Each row is followed by roughly how far along a hidden order it lies, from 0 to 10. A new part has a new order.
[-28.7  -5.7  19.3   7.7  23.4 -45.7  -4.5  17.7  -0.7   0.2  -0.8   8.9
  13.1  -3.5  27.3  13.9   9.7  -7.1   7.1   4.7 -36.1  -8.1   3.3  20.5
   3.5 -13.6 -33.9 -18.6  -6.7   1.6 -53.7   4.8   5.0  19.3  -1.2   7.1
 -23.1  28.4 -10.3   1.5  -9.7  -7.0   8.0]	10
[-49.9 -53.9 -17.1 -15.0   5.9 -26.2  17.5  40.9 -38.8 -10.1  21.9  24.2
 -59.8 -20.5 -18.0  25.7  25.8 -28.6  -0.1 -12.2 -23.2  22.2  -9.8  68.9
  10.8   0.0 -14.6   5.0  11.7 -17.7   8.9  14.9  19.7 -15.4 -10.2  -8.7
  44.8  13.4  13.5 -44.4   4.9  34.6  -9.3]	6
[ -8.2   8.5  27.0   1.2  12.2   1.0  -6.4  -3.1   4.5  -8.2 -11.8  -1.7
  54.9  12.6  14.9 -20.3   2.2  14.1  -1.7  13.5   0.9 -13.4  -4.4 -32.1
 -14.0 -15.4 -40.3  -3.3  -7.1   6.0 -11.8   6.1   6.7  14.7  -0.2  15.5
 -10.6  19.0  -9.6  11.3  -0.7 -13.5   7.2]	10
[ -6.4  16.1  28.5  -4.9  -6.2  34.4   0.7  -6.6  12.3   4.3  12.3 -15.3
  20.9   9.9  16.9  14.5   2.6   2.6  22.1  -3.1  -4.7 -11.5   9.2  -3.1
 -37.2  -7.0  -8.8  -2.1  16.0  -2.0  -4.9  -8.7   2.8  14.1   3.1   8.2
  -4.7 -32.1   8.6  16.3   0.4  15.9   4.1]	3
[-16.3  16.2  22.7   3.4  16.6 -38.4  -5.5   1.4  12.6   2.0   9.4  -2.9
  20.7  -4.1  31.4  21.2   5.4   1.0  14.6   4.3 -22.8 -11.9   8.2  17.0
  -8.4 -11.5 -10.7 -21.2  -5.8   5.7 -56.5  -6.6  -8.8  20.4   2.1   7.4
 -33.2  24.4  -8.0  19.7 -10.1  -9.8   8.3]	8
[-13.0  13.8  14.7   5.2  17.7 -42.0  -4.1   5.8   7.2   3.4   4.9   1.3
  10.8  -6.0  24.0  14.2   3.0   0.1  10.7   3.1 -21.6  -9.6   6.7  19.0
  -4.7  -8.7  -2.6 -21.8  -9.4   5.1 -53.9  -5.0  -8.0  12.5   0.9   3.7
 -29.0  27.5  -9.0  14.2  -9.7 -13.9   5.7]	8
[-13.7   9.2  14.2   1.4  11.7 -36.5   6.0   9.3   1.5   7.4  18.0   1.2
 -15.6 -10.4  14.3  28.7   6.3  -8.0  14.8  -8.0 -27.0  -2.4   9.6  38.6
   0.1  -0.8   7.1 -19.5  -3.9  -0.3 -46.5  -3.9 -10.4   1.8  -0.1  -4.4
 -18.3  19.0  -2.6  15.4  -8.6  -3.5   2.3]	5
[ -3.6  12.1  13.9  -4.1  -6.5  37.4  -3.6  -7.7  16.4  -6.8   6.8 -11.4
  35.3  13.8  17.0   0.9  -0.5   9.8  11.7   8.9   7.9 -13.3   4.2 -26.6
 -30.0  -9.9 -19.0   2.9  11.8  -0.4   9.3  -9.9   6.6  24.3   3.7  11.7
  -9.0 -22.4   6.8  12.4   6.8  12.0   4.6]	5
[-58.8   4.2  43.8   2.5  29.1 -52.6  -2.8  22.8  10.2  -2.8  17.8   4.0
  21.6  -8.6  53.5  40.4  28.3 -13.3  26.5   1.8 -54.9 -16.9   9.8  33.8
 -29.6 -20.0 -46.4 -18.3   5.5  -1.2 -72.0   0.9   4.6  38.0   1.2  18.4
 -27.5  19.0  -1.4  11.3 -12.8  15.2  12.3]	8
[-15.8   7.5  17.6  -7.7  -5.6  22.5  10.0   6.0   1.4   0.0  27.7  -8.3
 -14.5   1.6  10.0  31.4  12.0  -9.5  23.8 -11.1  -8.9   0.5   8.4  26.4
 -30.6   0.0   7.8   0.4  16.4  -6.8  -4.6  -2.5  -0.2   5.6   0.1   0.4
  12.3 -20.8  15.3   9.9  -0.7  21.9  -1.5]	2
[-11.0  16.7  31.8  -8.3  -9.4  39.0   5.7  -6.9  12.1   1.8  18.3 -16.0
   6.1   6.4   9.5  20.9   6.0  -1.1  23.9  -8.8  -2.1  -5.1   8.2   8.9
 -42.1  -1.6   8.0   2.9  17.1  -3.7   0.9  -6.2  -1.7  14.3   1.8   3.8
   4.0 -29.7  12.7  14.9   0.6  18.0   0.2]	1
[-17.2  -4.2  17.7  -2.6   7.1  10.8  -2.9   4.6  -0.2 -11.6  -7.5   1.4
  43.5  10.2  10.4 -12.1   7.1   6.8   0.9  10.4   1.7  -8.8  -6.1 -24.1
 -14.8 -14.3 -41.5   0.8   1.7   1.7   8.0   8.8  12.6  24.5  -1.6  13.8
   2.3   9.3  -5.7  -0.2   3.6   0.5   4.3]	9
[-26.2  -0.4  37.7   0.0  14.4   3.2  -4.3   7.5   3.4  -9.3  -9.4   0.0
  47.1   7.1  19.8  -6.3  12.1   5.5   6.9   9.9 -18.5 -14.6  -2.4 -20.9
 -18.7 -19.5 -49.8  -7.3  -1.9   1.7 -16.3   6.9  14.3  27.4   0.2  18.9
  -8.4  16.0  -9.1   6.9  -2.5  -0.6   7.9]	9
[ -6.8  13.6  21.3   5.0   5.7 -29.9   5.3   6.6   6.5  12.5  12.5  -3.5
 -24.8 -11.7  12.6  27.7   4.9 -11.0  17.4 -11.3 -36.1  -1.8  11.2  37.4
  -3.1   7.4  15.3 -17.8  -0.5  -1.2 -46.0  -6.5 -11.2   1.6   2.2  -6.8
 -16.6   3.2  -1.3  16.0 -11.2   1.7   3.4]	3
[ -3.0  -0.2  23.5   3.8   9.3 -13.9  -7.4   0.1   0.9  -9.4 -18.4   3.2
  33.7   6.9   8.9 -19.5   0.9  10.2  -6.7  13.0  -9.6  -9.6  -4.5 -25.5
   5.4 -15.4 -35.8 -14.3 -14.5   5.7 -12.9   3.6   8.5  13.1   0.1  12.7
 -14.9  24.4 -17.2   6.9  -3.5 -17.8   4.4]	10
[-20.4  -2.3  19.9  -3.5   5.5  -2.2  -2.4   6.5   3.2  -8.5  -0.5   0.3
  25.7   4.1  15.4   3.1   6.9   2.8   5.3   5.7 -19.5  -9.2  -0.1  -5.3
 -14.3 -14.2 -31.8 -12.5   0.9   0.7 -23.0  -1.9   9.9  19.7   1.3  12.9
  -6.3   9.8  -4.1   3.5  -0.6   4.4   3.7]	7
[ -6.4   3.4   6.5  -6.9  -8.2  40.6  -1.8  -4.6   9.7  -7.4   5.5  -8.9
  32.6  12.9  11.7   2.5   1.8   4.9   9.1   6.1  13.0  -8.8   3.4 -19.9
 -27.1  -6.9 -16.2   7.9  13.3   0.3  22.2  -8.0   9.1  14.5   2.3   9.1
   7.2 -27.9  12.1  -1.8   7.8  18.4   2.1]	4
[-27.7   8.4  30.1  -0.5  12.5   8.3  -6.6   2.2   9.0  -9.6  -1.3  -4.1
  55.9  12.8  27.0  -3.8  12.0   6.7   9.4  12.7   0.0 -14.7   0.1 -24.3
 -32.1 -18.8 -45.6   3.2   3.6   3.2  -9.5   6.7   7.9  29.5   0.4  19.6
  -5.2   7.8   1.6  16.7   1.8   2.8   9.5]	9
[-22.4  11.2  12.0  -0.8  -1.5  -3.6   8.8  11.3  16.4  10.8  36.5  -9.7
 -37.1 -11.8  26.4  54.8  15.1 -20.4  34.3 -14.9 -36.1  -5.6  19.4  49.8
 -33.2   5.8  15.1  -5.4  22.6  -6.4 -38.3  -9.6  -7.6  13.6   5.0  -1.2
 -16.8 -35.8  15.7  10.3  -5.9  34.5   1.6]	0
[ -1.7  11.9  30.7   4.2  10.8  -3.0  -8.2  -5.5   9.7  -5.3 -17.1  -3.5
  51.5  11.2  17.4  -8.6  -1.8  16.1   0.1  12.5  -7.5 -16.2  -0.8 -34.1
  -3.8 -16.7 -35.3 -11.9 -11.8   7.3 -18.6   1.7   4.6  21.7   2.0  16.2
 -21.2  22.5 -15.0  17.2  -2.5 -19.1   7.8]	9
[ -5.4  19.1  24.5  -9.8 -10.1  36.8   7.8  -6.0  11.1   1.1  28.1 -14.9
  -3.0   3.3   6.4  27.5   6.9  -4.5  24.2 -11.3  -3.0  -4.5  11.2  10.5
 -37.5   1.8  20.2   3.1  18.2  -3.9   6.4  -6.7  -6.0   5.9   3.6   2.3
   6.2 -29.1  14.1  18.7   1.0  21.5  -3.1]	0
[ -9.9  13.9  27.4  -7.5 -10.0  27.0   7.1  -2.8   7.5  -0.1  20.9 -13.1
   3.2   5.5   7.1  22.2   5.9  -3.5  22.1  -9.6  -2.7  -4.1   8.5  16.6
 -33.8  -1.5   5.6   2.2  15.2  -4.2   2.1  -4.2   0.6   7.9   1.3   8.0
  10.1 -30.4  14.5  12.6   0.8  19.0  -0.8]	2
[-17.8  -2.9  20.1  -2.0   8.4   9.0  -2.6   5.1   1.9 -11.3  -7.7   0.8
  41.7   9.2  12.4 -10.4   6.9   5.9   3.2  10.4   0.6 -10.3  -3.5 -23.3
 -17.2 -15.6 -44.1  -0.9   1.9   1.5   2.8   5.8  12.9  20.2  -0.3  10.7
   1.5   7.1  -2.9   1.2   2.2   3.1   5.9]	8
[ -0.7  11.0   2.2   2.5  -5.5 -12.4   5.6   3.6  15.8  14.3  19.1  -8.5
 -31.1 -14.1  12.1  35.8  -1.9 -12.7  22.7 -15.3 -38.4  -4.2  15.9  39.2
  -8.8   9.8  27.5 -18.2   8.3  -3.7 -36.6 -13.0  -9.0   1.3   5.7  -4.9
 -26.5 -25.6   5.2   9.3  -7.4  16.4  -0.9]	0
[-12.3   2.0   8.7  -4.3   0.5  29.9  -2.2   0.0   8.0 -12.0   3.9  -5.4
  39.2  13.8  15.7  -2.7   6.8   7.5   6.4  11.0  15.9  -9.9  -0.5 -23.1
 -28.3 -12.6 -27.5   8.4  12.2   1.0  20.2  -0.5   7.9  22.0   1.3  12.1
   3.2 -14.2   7.7   0.1   8.7  15.2   3.3]	7
[ -5.1  11.5   1.0  -5.3 -10.0  16.8   8.8   0.6   7.4   4.9  32.3 -10.7
 -22.1  -2.3   5.9  29.3   5.8 -10.9  22.1 -11.1  -0.7   1.6  10.4  25.8
 -24.0   7.7  29.1   0.2  16.3  -4.0  -4.1  -7.1 -10.6  -2.1   1.8  -7.2
   4.7 -33.9  16.8  10.3   2.8  19.8  -4.4]	1
[-15.4   8.3  14.7  -1.4  11.2 -24.2   1.8   4.9   3.7   1.7  16.4  -0.5
  -2.4  -5.0  22.1  21.7   6.9  -5.1  14.8   0.2 -17.6  -5.7   6.7  25.8
  -7.3  -6.9   1.6 -14.1  -0.9   1.6 -35.3  -5.1  -7.3   8.9   0.5   1.6
 -18.0  14.7   0.5  11.5  -5.3  -0.1   3.8]	6
[-31.5  22.0  37.4   4.5  17.7 -35.6   5.6  17.9  13.5  11.4  27.0  -6.3
  -5.5 -10.8  37.6  42.6  18.2 -13.6  32.1 -10.9 -48.4 -10.8  17.4  51.8
 -27.2  -4.1   2.9 -20.9   5.6  -0.6 -70.9  -6.4 -13.7  18.6   3.1   4.1
 -32.3   4.8   1.8  27.5 -14.2  10.3   7.8]	4
[-21.1 -11.5   3.7   8.0  20.1 -44.7  -6.1  14.9  -5.4  -1.9  -7.4  10.7
   9.9  -5.5  20.0   4.3   7.1  -4.0  -1.7   7.8 -24.0  -3.8  -2.2  11.2
  13.6 -10.4 -33.5 -14.3 -10.1   1.6 -39.9   5.2   7.3  14.4  -2.7   5.8
 -18.2  27.8 -11.2  -8.1 -12.6  -9.4   8.1]	10
[  4.8  18.7  16.3  -3.8  -9.4  29.7   1.7  -9.7   9.5   0.4   7.7 -14.0
  13.7  10.3   4.5   6.1  -4.6   7.1  14.1  -0.5   7.3  -6.9   7.4  -8.2
 -22.0  -2.8  -2.1  -4.1   7.1  -0.2   1.5  -9.5  -0.6  10.8   2.1   2.5
  -3.9 -24.0   4.7  14.5   2.2   3.2   0.7]	3
[ -8.0   6.0   0.7   0.2   2.7 -14.5   7.7   7.3  -0.6   7.0  20.6  -1.7
 -30.6  -8.5   5.6  29.0   5.8 -10.9  13.7  -9.7 -14.0   3.4   8.3  37.5
  -3.8   5.9  17.9  -7.6   6.0  -2.6 -17.6  -3.8  -8.4  -4.7  -0.5 -10.4
  -3.9  -3.1   8.2   6.2  -3.9   7.1  -0.5]	4
